Below are the code and all the weights of a small trained network. Each question names an input and a target symbol and asks about switching units off, where a switched-off unit gives its printed mean instead of its output.

import numpy as np


def w(rows, s, z=0):
    codes = np.array(rows[::2]) - 128.0
    scale = np.full(codes.shape[1], s)
    scale[-1] = z or s
    return codes * scale


def norm(h):
    return h / np.sqrt((h * h).mean(-1, keepdims=True) + 1e-5)


def f(y):
    return y / 2 * (1 + np.tanh(0.7978845608 * (y + 0.044715 * y**3)))


def softmax(a):
    e = np.exp(a - a.max(-1, keepdims=True))
    return e / e.sum(-1, keepdims=True)


def log_softmax(a):
    a = a - a.max(-1, keepdims=True)
    return a - np.log(np.exp(a).sum(-1, keepdims=True))


def net(x, mask):
    ids = ['αβγθλμξπστφψω'.index(c) for c in x.split()]
    T = len(ids)
    res = E[ids] + P[:T]
    r = norm(res)
    for j in range(2):
        rows = slice(3 * j, 3 * j + 3)
        q, k, v = (r @ M[0][rows].T for M in (Q, K, V))
        z = softmax(np.where(np.tri(T) > 0, q @ k.T / 3**0.5, -1e9)) @ v
        o = O[0][rows]
        res = res + np.where(mask[j], z, o[:, -1]) @ o[:, :-1]
    y = f(norm(res) @ A[0][:, :-1].T + A[0][:, -1])
    res = res + np.where(mask[2:26], y, B[0][:, -1]) @ B[0][:, :-1]
    return log_softmax(norm(res)[-1] @ U[:, :-1].T + U[:, -1])


Q, K, V, O, A, B = {}, {}, {}, {}, {}, {}
E = w([
[132,163,87],'α',
[128,162,76],'β',
[253,228,52],'γ',
[132,162,85],'θ',
[107,150,49],'λ',
[156,149,112],'μ',
[128,160,77],'ξ',
[134,162,90],'π',
[124,150,43],'σ',
[154,82,107],'τ',
[145,183,148],'φ',
[111,184,106],'ψ',
[118,117,77],'ω',
],0.017)
P = w([
[254,146,48],'0',
[222,149,70],'1',
[193,138,79],'2',
[165,133,88],'3',
[140,127,98],'4',
[116,119,109],'5',
[91,105,114],'6',
[70,95,128],'7',
[54,83,154],'8',
[37,65,150],'9',
[14,65,154],'10',
],0.0052)
Q[0] = w([
[125,28,231],'H1',
[104,12,152],'H1',
[141,65,146],'H1',
[75,245,5],'H2',
[147,144,55],'H2',
[180,46,248],'H2',
],0.016)
K[0] = w([
[227,121,87],'H1',
[238,52,88],'H1',
[236,76,43],'H1',
[1,75,157],'H2',
[43,112,236],'H2',
[246,188,67],'H2',
],0.0099)
V[0] = w([
[96,161,99],'H1',
[146,134,101],'H1',
[111,161,254],'H1',
[214,49,83],'H2',
[149,33,118],'H2',
[160,147,148],'H2',
],0.0097)
O[0] = w([
[145,157,213,179],'H1',
[24,106,252,165],'H1',
[244,121,37,2],'H1',
[151,6,165,169],'H2',
[177,35,86,121],'H2',
[172,129,178,104],'H2',
],0.0042,0.0099)
A[0] = w([
[148,71,104,124],'N1',
[219,130,97,153],'N2',
[97,101,126,223],'N3',
[117,139,135,92],'N4',
[141,20,127,172],'N5',
[92,158,95,154],'N6',
[158,107,197,51],'N7',
[112,27,147,216],'N8',
[99,136,142,88],'N9',
[135,66,92,121],'N10',
[183,159,87,111],'N11',
[138,146,211,110],'N12',
[113,141,105,102],'N13',
[131,137,138,109],'N14',
[99,54,143,182],'N15',
[138,165,210,71],'N16',
[122,113,108,109],'N17',
[108,121,122,178],'N18',
[184,170,93,118],'N19',
[246,108,79,255],'N20',
[160,2,100,170],'N21',
[68,109,163,197],'N22',
[155,159,121,134],'N23',
[84,146,121,110],'N24',
],0.012,0.0028)
B[0] = w([
[116,128,149,126],'N1',
[147,82,81,131],'N2',
[191,120,139,201],'N3',
[119,107,136,135],'N4',
[187,139,205,168],'N5',
[147,89,157,210],'N6',
[99,60,157,116],'N7',
[229,144,163,200],'N8',
[146,115,122,157],'N9',
[107,144,168,137],'N10',
[170,135,90,129],'N11',
[85,105,88,138],'N12',
[151,128,142,146],'N13',
[113,117,131,124],'N14',
[183,155,116,196],'N15',
[72,125,111,142],'N16',
[132,152,120,130],'N17',
[154,118,133,167],'N18',
[185,125,78,135],'N19',
[204,58,105,143],'N20',
[131,152,253,167],'N21',
[189,56,100,254],'N22',
[147,102,122,129],'N23',
[134,101,151,197],'N24',
],0.0069,0.0064)
U = w([
[121,139,104,65],'α',
[124,141,120,45],'β',
[125,134,108,60],'γ',
[115,138,105,62],'θ',
[124,132,110,47],'λ',
[132,109,116,135],'μ',
[23,81,193,114],'ξ',
[77,118,123,124],'π',
[39,27,25,107],'σ',
[200,167,209,135],'τ',
[218,193,2,150],'φ',
[131,252,104,193],'ψ',
[163,90,86,254],'ω',
],0.013,0.0086)

Each question gives the input, a string of symbols that net reads in full, and the target symbol t.
The units are the heads (3 rows each of Q, K, V and O) and the neurons (one row each of A and B). Each row of codes is followed by its name. A weight is (code - 128) times the scale printed after its matrix; where a second scale follows, it is the last column's (O, A, B and U).
mask holds one flag per unit, heads first, then neurons. A switched-off unit (its flag False) gives its mean, the last column of its rows in O or B, instead of its output. The means were averaged over made-up inputs and are rounded, as every weight is.
A unit's drop is (log p(t) with every unit on - log p(t) with that unit switched off) / (log p(t) with every unit on - log p(t) with every unit switched off).
The circuit of an input: a set's keep is (log p(t) with only the set's units on - log p(t) with every unit switched off) / (log p(t) with every unit on - log p(t) with every unit switched off). Starting from the 12 units with the biggest drops (on a tie, the unit counted first), units are removed one at a time, each time the one whose removal leaves the highest keep (on an exact tie, the one counted first), for as long as the keep stays at least 0.8.
circuit, biggest first: the units of the circuit, biggest drop first
top k neurons: the k neurons with the biggest drops, biggest first
heads that matter: for each layer, one digit per head in row order, 1 if its drop is at least 0.15 and else 0, layers parted by /
input ω φ μ ξ ω ω ψ ξ φ β, target φ: heads that matter : 10
input ξ τ σ φ π ξ τ ξ σ, target τ: heads that matter : 01
input α ω ξ β λ β φ μ π, target φ: circuit, biggest first : (H1)
input τ σ ξ ξ σ τ μ ξ ξ τ ξ, target τ: heads that matter : 01
input ψ β ξ, target ψ: heads that matter : 01
input ω σ φ ξ ξ, target φ: circuit, biggest first : (H1; N21)
input ξ ω γ τ φ ξ ξ α σ, target σ: circuit, biggest first : (H2; N8)
input γ α ω ξ φ ψ, target ψ: heads that matter : 11
input π ξ λ μ, target σ: heads that matter : 00
input α ψ ω σ ξ σ φ σ τ σ ξ, target τ: heads that matter : 11
input ξ ω ψ ω ξ ξ ξ ξ ω α, target ω: circuit, biggest first : (N21; N22)
input π σ ω σ τ ω φ, target φ: heads that matter : 10
input π τ μ σ ξ, target σ: circuit, biggest first : (N8; N5)
input ξ ξ ξ, target ξ: top neuron : (N8)
input μ ξ ξ ξ ξ π ω θ, target ω: heads that matter : 01
input φ ξ θ ω π θ ψ σ ψ ξ μ, target ψ: circuit, biggest first : (H2; H1; N22)
input ψ ω ξ ξ λ ξ γ μ, target ξ: heads that matter : 11
input ξ ξ γ τ ω γ φ μ, target φ: heads that matter : 10
input ω λ μ σ, target σ: top 3 neurons : (N8; N21; N5)
input φ ω φ σ μ φ ψ σ π, target ψ: circuit, biggest first : (H2)
input ψ ξ β σ σ ξ ω ω β, target ω: circuit, biggest first : (H2; N21)
